Below are the code and all the weights of a small trained network. Each question names an input and a target symbol and asks about switching units off, where a switched-off unit gives its printed mean instead of its output.

import numpy as np


def w(rows, s, z=0):
    codes = np.array(rows[::2]) - 128.0
    scale = np.full(codes.shape[1], s)
    scale[-1] = z or s
    return codes * scale


def f(y):
    return np.maximum(y, 0)


def softmax(a):
    e = np.exp(a - a.max(-1, keepdims=True))
    return e / e.sum(-1, keepdims=True)


def log_softmax(a):
    a = a - a.max(-1, keepdims=True)
    return a - np.log(np.exp(a).sum(-1, keepdims=True))


def net(x, mask):
    ids = ['αδηθλπστφ'.index(c) for c in x.split()]
    T = len(ids)
    res = E[ids] + P[:T]
    u = 0
    for l in range(3):
        r = res
        for j in range(2):
            rows = slice(3 * j, 3 * j + 3)
            q, k, v = (r @ M[l][rows].T for M in (Q, K, V))
            z = softmax(np.where(np.tri(T) > 0, q @ k.T / 3**0.5, -1e9)) @ v
            o = O[l][rows]
            res = res + np.where(mask[u + j], z, o[:, -1]) @ o[:, :-1]
        u += 2
        y = f(res @ A[l][:, :-1].T + A[l][:, -1])
        res = res + np.where(mask[u : u + 4], y, B[l][:, -1]) @ B[l][:, :-1]
        u += 4
    return log_softmax(res[-1] @ U[:, :-1].T + U[:, -1])


Q, K, V, O, A, B = {}, {}, {}, {}, {}, {}
E = w([
[236,126,41,112,159,137],'α',
[35,168,82,48,138,245],'δ',
[139,98,239,169,119,155],'η',
[6,2,142,75,116,110],'θ',
[150,83,177,133,118,89],'λ',
[106,68,177,130,94,218],'π',
[164,33,104,102,97,145],'σ',
[163,131,187,167,185,93],'τ',
[185,216,125,160,220,163],'φ',
],0.0085)
P = w([
[150,168,140,127,96,64],'0',
[174,88,191,78,224,229],'1',
[116,137,71,255,62,189],'2',
[152,84,181,95,209,220],'3',
[113,151,83,244,58,154],'4',
[159,99,197,87,187,221],'5',
[118,147,90,227,58,134],'6',
[165,100,219,85,161,203],'7',
[96,143,47,225,70,153],'8',
],0.0084)
Q[0] = w([
[236,153,65,83,154,62],'0.h0',
[89,2,178,113,150,118],'0.h0',
[121,224,219,184,200,56],'0.h0',
[123,235,76,99,98,165],'0.h1',
[62,182,151,125,82,103],'0.h1',
[37,95,101,96,108,113],'0.h1',
],0.0086)
K[0] = w([
[254,77,57,172,148,119],'0.h0',
[62,13,223,100,84,105],'0.h0',
[137,192,213,250,205,103],'0.h0',
[125,215,60,70,172,178],'0.h1',
[15,183,173,86,109,196],'0.h1',
[7,31,82,54,91,133],'0.h1',
],0.0081)
V[0] = w([
[86,100,230,138,31,148],'0.h0',
[104,177,56,172,133,213],'0.h0',
[201,191,124,134,121,62],'0.h0',
[162,28,109,107,20,138],'0.h1',
[1,157,6,90,105,137],'0.h1',
[198,132,123,169,81,158],'0.h1',
],0.0064)
O[0] = w([
[9,92,72,246,208,168,161],'0.h0',
[214,117,154,183,74,231,199],'0.h0',
[114,197,113,84,107,28,3],'0.h0',
[31,118,15,53,71,189,152],'0.h1',
[230,67,181,113,1,64,120],'0.h1',
[131,147,13,168,151,189,149],'0.h1',
],0.0053,0.0034)
A[0] = w([
[138,178,41,218,138,129,1],'0.n0',
[99,126,50,254,116,155,133],'0.n1',
[67,224,66,122,127,158,171],'0.n2',
[115,137,164,99,34,123,115],'0.n3',
],0.0071,0.0035)
B[0] = w([
[22,67,231,137,22,227,160],'0.n0',
[77,225,127,129,31,110,253],'0.n1',
[134,2,71,196,170,74,179],'0.n2',
[223,215,161,160,72,113,150],'0.n3',
],0.0066,0.0054)
Q[1] = w([
[169,80,218,65,79,138],'1.h0',
[130,118,190,25,171,97],'1.h0',
[238,183,194,27,157,142],'1.h0',
[201,167,177,8,74,162],'1.h1',
[152,93,200,2,75,149],'1.h1',
[149,82,174,213,76,90],'1.h1',
],0.0047)
K[1] = w([
[183,183,108,142,124,45],'1.h0',
[137,190,83,191,45,101],'1.h0',
[130,80,126,197,84,101],'1.h0',
[130,174,75,252,61,53],'1.h1',
[91,111,141,254,40,99],'1.h1',
[68,148,132,110,146,91],'1.h1',
],0.0067)
V[1] = w([
[99,137,161,240,72,164],'1.h0',
[155,106,167,1,248,91],'1.h0',
[163,29,151,84,175,207],'1.h0',
[76,54,89,203,52,158],'1.h1',
[191,197,4,159,86,207],'1.h1',
[105,113,57,221,42,21],'1.h1',
],0.0063)
O[1] = w([
[84,150,151,126,136,200,154],'1.h0',
[196,119,156,145,123,25,134],'1.h0',
[254,127,172,164,133,179,255],'1.h0',
[55,125,69,104,114,160,195],'1.h1',
[148,145,53,137,146,195,178],'1.h1',
[19,68,48,143,153,64,44],'1.h1',
],0.008,0.0051)
A[1] = w([
[112,238,250,133,100,156,111],'1.n0',
[104,170,112,95,43,136,241],'1.n1',
[3,131,107,31,164,222,167],'1.n2',
[173,209,115,117,131,167,254],'1.n3',
],0.0074,0.0026)
B[1] = w([
[120,75,1,91,82,142,204],'1.n0',
[181,128,162,165,36,56,180],'1.n1',
[94,205,147,121,133,172,249],'1.n2',
[56,77,185,96,74,62,220],'1.n3',
],0.0073,0.012)
Q[2] = w([
[122,72,170,163,63,183],'2.h0',
[162,116,135,175,213,153],'2.h0',
[133,154,94,110,255,157],'2.h0',
[144,141,90,222,85,114],'2.h1',
[81,179,126,182,25,126],'2.h1',
[175,129,156,130,232,154],'2.h1',
],0.0086)
K[2] = w([
[82,99,46,156,93,155],'2.h0',
[52,156,235,87,214,253],'2.h0',
[152,207,200,109,126,180],'2.h0',
[71,153,136,126,160,82],'2.h1',
[95,153,37,100,89,99],'2.h1',
[147,85,168,59,176,247],'2.h1',
],0.0077)
V[2] = w([
[156,125,248,161,79,205],'2.h0',
[113,93,104,123,169,201],'2.h0',
[73,144,254,92,149,187],'2.h0',
[82,20,117,59,86,160],'2.h1',
[206,99,160,157,75,51],'2.h1',
[176,189,67,45,29,201],'2.h1',
],0.0091)
O[2] = w([
[133,189,118,132,173,27,254],'2.h0',
[188,87,129,83,208,106,128],'2.h0',
[198,115,74,105,113,4,151],'2.h0',
[186,17,91,164,43,128,204],'2.h1',
[154,165,50,2,134,130,149],'2.h1',
[78,74,222,50,52,113,239],'2.h1',
],0.0083,0.0088)
A[2] = w([
[116,145,60,232,221,211,23],'2.n0',
[107,6,232,113,119,185,254],'2.n1',
[33,151,138,192,165,254,132],'2.n2',
[116,41,191,252,86,222,106],'2.n3',
],0.0061,0.0047)
B[2] = w([
[196,2,143,80,108,137,154],'2.n0',
[164,211,115,37,184,69,247],'2.n1',
[182,92,242,199,122,153,199],'2.n2',
[59,89,81,72,205,80,249],'2.n3',
],0.0086,0.015)
U = w([
[254,145,177,134,185,92,196],'α',
[106,103,55,61,198,143,108],'δ',
[36,227,68,116,164,155,155],'η',
[124,138,195,133,143,184,164],'θ',
[157,108,208,189,120,110,137],'λ',
[65,161,157,151,154,95,113],'π',
[80,114,53,156,115,125,188],'σ',
[136,126,185,141,48,106,68],'τ',
[157,46,137,119,120,153,1],'φ',
],0.0086,0.0073)

Each question gives the input, a string of symbols that net reads in full, and the target symbol t.
The units are the heads (3 rows each of Q, K, V and O) and the neurons (one row each of A and B). Each row of codes is followed by its name. A weight is (code - 128) times the scale printed after its matrix; where a second scale follows, it is the last column's (O, A, B and U).
mask holds one flag per unit, layer by layer, with each layer's heads first. A switched-off unit (its flag False) gives its mean, the last column of its rows in O or B, instead of its output. The means were averaged over made-up inputs and are rounded, as every weight is.
A unit's drop is (log p(t) with every unit on - log p(t) with that unit switched off) / (log p(t) with every unit on - log p(t) with every unit switched off).
The circuit of an input: a set's keep is (log p(t) with only the set's units on - log p(t) with every unit switched off) / (log p(t) with every unit on - log p(t) with every unit switched off). Starting from the 12 units with the biggest drops (on a tie, the unit counted first), units are removed one at a time, each time the one whose removal leaves the highest keep (on an exact tie, the one counted first), for as long as the keep stays at least 0.8.
circuit, biggest first: the units of the circuit, biggest drop first
unit that matters most: the unit with the biggest drop
k most important neurons: the k neurons with the biggest drops, biggest first
top k neurons in layer l: the k neurons of layer l with the biggest drops, biggest first
which heads matter: for each layer, one digit per head in row order, 1 if its drop is at least 0.15 and else 0, layers parted by /
input α θ σ δ α τ σ τ, target δ: 3 most important neurons -> 0.n2, 2.n2, 0.n1
input α δ η, target θ: circuit, biggest first -> 2.h0, 1.h1
input δ π δ, target τ: top neuron in layer 2 -> 2.n3
input δ φ σ φ, target δ: circuit, biggest first -> 1.h0, 2.h0, 2.n2
input η α τ α, target δ: which heads matter -> 11 / 11 / 10
input η δ α δ σ η τ δ η, target λ: circuit, biggest first -> 0.h0, 2.h1, 1.h0, 0.h1
input α α θ λ τ, target θ: circuit, biggest first -> 2.h0, 0.h0, 1.h0, 1.h1
input π δ δ δ δ σ η σ α, target π: 2 most important neurons -> 2.n3, 1.n2
input α φ δ δ α δ π λ θ, target θ: circuit, biggest first -> 2.h0, 1.h0, 1.h1
input τ δ α δ δ δ τ λ δ, target α: which heads matter -> 10 / 11 / 01
input δ σ α δ δ θ δ α η, target τ: circuit, biggest first -> 2.h1, 0.n1
input τ δ δ δ, target η: which heads matter -> 01 / 11 / 10
input δ δ θ α λ, target τ: which heads matter -> 01 / 00 / 01
input η θ φ σ δ α η θ, target δ: unit that matters most -> 0.h0
input τ α τ θ σ, target α: 2 most important neurons -> 1.n0, 2.n0
input σ η α π, target α: 4 most important neurons -> 1.n1, 2.n3, 1.n2, 1.n0
input α α π δ θ η δ δ δ, target θ: circuit, biggest first -> 2.n2, 2.h0, 1.h1
input δ π σ π φ π η δ η, target τ: circuit, biggest first -> 0.n1, 2.h1, 1.h1
input δ σ τ δ θ α α δ, target η: circuit, biggest first -> 1.h0, 1.n2
input α δ τ, target θ: circuit, biggest first -> 2.h0, 1.h1
input α δ α θ, target α: circuit, biggest first -> 1.n3, 1.n0, 2.h0
input φ δ θ θ δ σ α, target η: unit that matters most -> 0.h0
input π η σ δ, target α: top 2 neurons in layer 0 -> 0.n2, 0.n1
input π φ α τ δ π θ, target π: which heads matter -> 11 / 11 / 11
